Below are the code and all the weights of a small trained network. Each question names an input and a class and asks about switching units off, where a switched-off unit gives its printed mean instead of its output.

import numpy as np


def w(rows, s, z=0):
    codes = np.array(rows[::2]) - 128.0
    scale = np.full(codes.shape[1], s)
    scale[-1] = z or s
    return codes * scale


def norm(h):
    return h / np.sqrt((h * h).mean(-1, keepdims=True) + 1e-5)


def f(y):
    return y / 2 * (1 + np.tanh(0.7978845608 * (y + 0.044715 * y**3)))


def log_softmax(a):
    a = a - a.max(-1, keepdims=True)
    return a - np.log(np.exp(a).sum(-1, keepdims=True))


def net(x, mask):
    res = np.array(x, float).reshape(1, 2) / 4 @ E
    u = 0
    for l in range(3):
        y = f(norm(res) @ A[l][:, :-1].T + A[l][:, -1])
        res = res + np.where(mask[u : u + 7], y, B[l][:, -1]) @ B[l][:, :-1]
        u += 7
    return log_softmax(norm(res)[-1] @ U[:, :-1].T + U[:, -1])


A, B = {}, {}
E = w([
[39,132,201,212,46,144,167],'x0',
[2,202,70,37,73,150,153],'x1',
],0.0083)
A[0] = w([
[200,187,83,101,159,96,172,126],'0.n0',
[35,42,107,227,143,109,185,162],'0.n1',
[254,62,101,135,182,238,168,3],'0.n2',
[172,12,184,117,177,89,235,169],'0.n3',
[130,73,150,28,227,127,42,94],'0.n4',
[159,52,155,122,176,147,183,77],'0.n5',
[56,105,123,84,43,117,77,205],'0.n6',
],0.0064,0.0023)
B[0] = w([
[77,141,85,170,201,107,157,207],'0.n0',
[103,79,70,108,196,138,151,220],'0.n1',
[94,133,126,83,20,147,112,241],'0.n2',
[156,195,109,92,115,159,121,223],'0.n3',
[97,81,87,215,165,146,167,253],'0.n4',
[144,104,149,51,119,148,107,159],'0.n5',
[255,154,175,173,174,136,91,233],'0.n6',
],0.0098,0.004)
A[1] = w([
[100,19,174,149,107,14,76,2],'1.n0',
[177,44,170,182,65,69,76,33],'1.n1',
[70,83,224,206,86,132,132,65],'1.n2',
[86,254,126,71,150,77,205,42],'1.n3',
[125,109,120,250,141,151,132,169],'1.n4',
[127,156,199,73,240,139,133,70],'1.n5',
[180,117,134,167,190,10,42,97],'1.n6',
],0.0093,0.003)
B[1] = w([
[108,114,138,74,91,92,163,119],'1.n0',
[166,204,194,125,42,168,65,162],'1.n1',
[87,111,38,140,247,181,126,216],'1.n2',
[177,120,154,152,100,142,76,194],'1.n3',
[111,132,117,124,117,63,166,253],'1.n4',
[127,133,157,116,70,148,184,146],'1.n5',
[81,137,142,84,108,105,181,166],'1.n6',
],0.012,0.0059)
A[2] = w([
[156,139,184,154,145,91,178,81],'2.n0',
[106,107,127,206,90,30,133,2],'2.n1',
[158,124,149,117,87,127,106,23],'2.n2',
[150,93,105,103,202,111,113,47],'2.n3',
[150,218,129,180,79,129,65,5],'2.n4',
[177,128,180,144,108,198,82,15],'2.n5',
[68,110,90,9,68,213,183,165],'2.n6',
],0.012,0.00099)
B[2] = w([
[122,185,103,118,139,36,151,138],'2.n0',
[205,176,216,67,67,136,81,151],'2.n1',
[87,166,129,133,147,154,144,181],'2.n2',
[44,117,148,200,179,193,164,219],'2.n3',
[177,136,136,113,83,169,113,243],'2.n4',
[156,186,82,112,100,167,82,253],'2.n5',
[142,165,166,125,133,11,195,187],'2.n6',
],0.012,0.0064)
U = w([
[69,113,61,201,200,153,175,219],'0',
[192,191,93,122,74,192,85,196],'1',
[142,176,143,128,105,7,197,197],'2',
[132,65,153,144,114,79,83,16],'3',
[135,50,159,143,103,95,102,19],'4',
[114,64,151,119,84,112,136,3],'5',
[123,84,131,96,116,104,127,12],'6',
],0.017,0.0044)

Each question gives the input, the list of numbers given to net, and the class t.
The units are the neurons (one row each of A and B). Each row of codes is followed by its name. A weight is (code - 128) times the scale printed after its matrix; where a second scale follows, it is the last column's (A, B and U).
mask holds one flag per neuron, layer by layer. A switched-off neuron (its flag False) gives its mean, the last column of its row in B, instead of its output. The means were averaged over made-up inputs and are rounded, as every weight is.
A unit's drop is (log p(t) with every unit on - log p(t) with that unit switched off) / (log p(t) with every unit on - log p(t) with every unit switched off).
The circuit of an input: a set's keep is (log p(t) with only the set's units on - log p(t) with every unit switched off) / (log p(t) with every unit on - log p(t) with every unit switched off). Starting from the 12 units with the biggest drops (on a tie, the unit counted first), units are removed one at a time, each time the one whose removal leaves the highest keep (on an exact tie, the one counted first), for as long as the keep stays at least 0.8.
units of the circuit, in order: the units of the circuit, biggest drop first
most important unit: the unit with the biggest drop
k most important neurons: the k neurons with the biggest drops, biggest first
k most important neurons of layer l: the k neurons of layer l with the biggest drops, biggest first
drop of u: that unit's drop, to one decimal
input [-2,-2], class 2: units of the circuit, in order : [0.n2; 2.n6]
input [-1,-3], class 2: units of the circuit, in order : [0.n6; 0.n2; 2.n6]
input [-8,-4], class 0: most important unit : 0.n4
input [6,7], class 1: units of the circuit, in order : [0.n6; 1.n3]
input [5,7], class 1: 2 most important neurons : [0.n4; 1.n3]
input [-3,-2], class 2: units of the circuit, in order : [0.n2; 2.n6]
input [-3,-3], class 2: 2 most important neurons : [0.n6; 2.n6]
input [-7,7], class 0: 4 most important neurons : [1.n1; 0.n3; 0.n2; 0.n4]
input [-5,-4], class 0: 2 most important neurons : [0.n0; 0.n4]
input [3,-4], class 1: 2 most important neurons : [0.n0; 0.n4]
input [3,0], class 2: 2 most important neurons : [0.n2; 0.n1]
input [3,-3], class 2: 2 most important neurons : [0.n1; 1.n2]
input [3,-1], class 2: 3 most important neurons : [0.n1; 0.n2; 1.n2]
input [4,-7], class 1: units of the circuit, in order : [1.n1]
input [0,-2], class 2: 2 most important neurons : [2.n6; 0.n6]
input [5,-7], class 1: 2 most important neurons of layer 0 : [0.n3; 0.n4]
input [5,8], class 1: 2 most important neurons : [1.n3; 0.n6]
input [0,1], class 2: 2 most important neurons : [0.n2; 1.n6]
input [-3,2], class 2: 2 most important neurons : [1.n2; 0.n1]
input [-6,-2], class 0: drop of 0.n4 : 0.1
input [-2,-1], class 2: most important neuron of layer 1 : [1.n2]
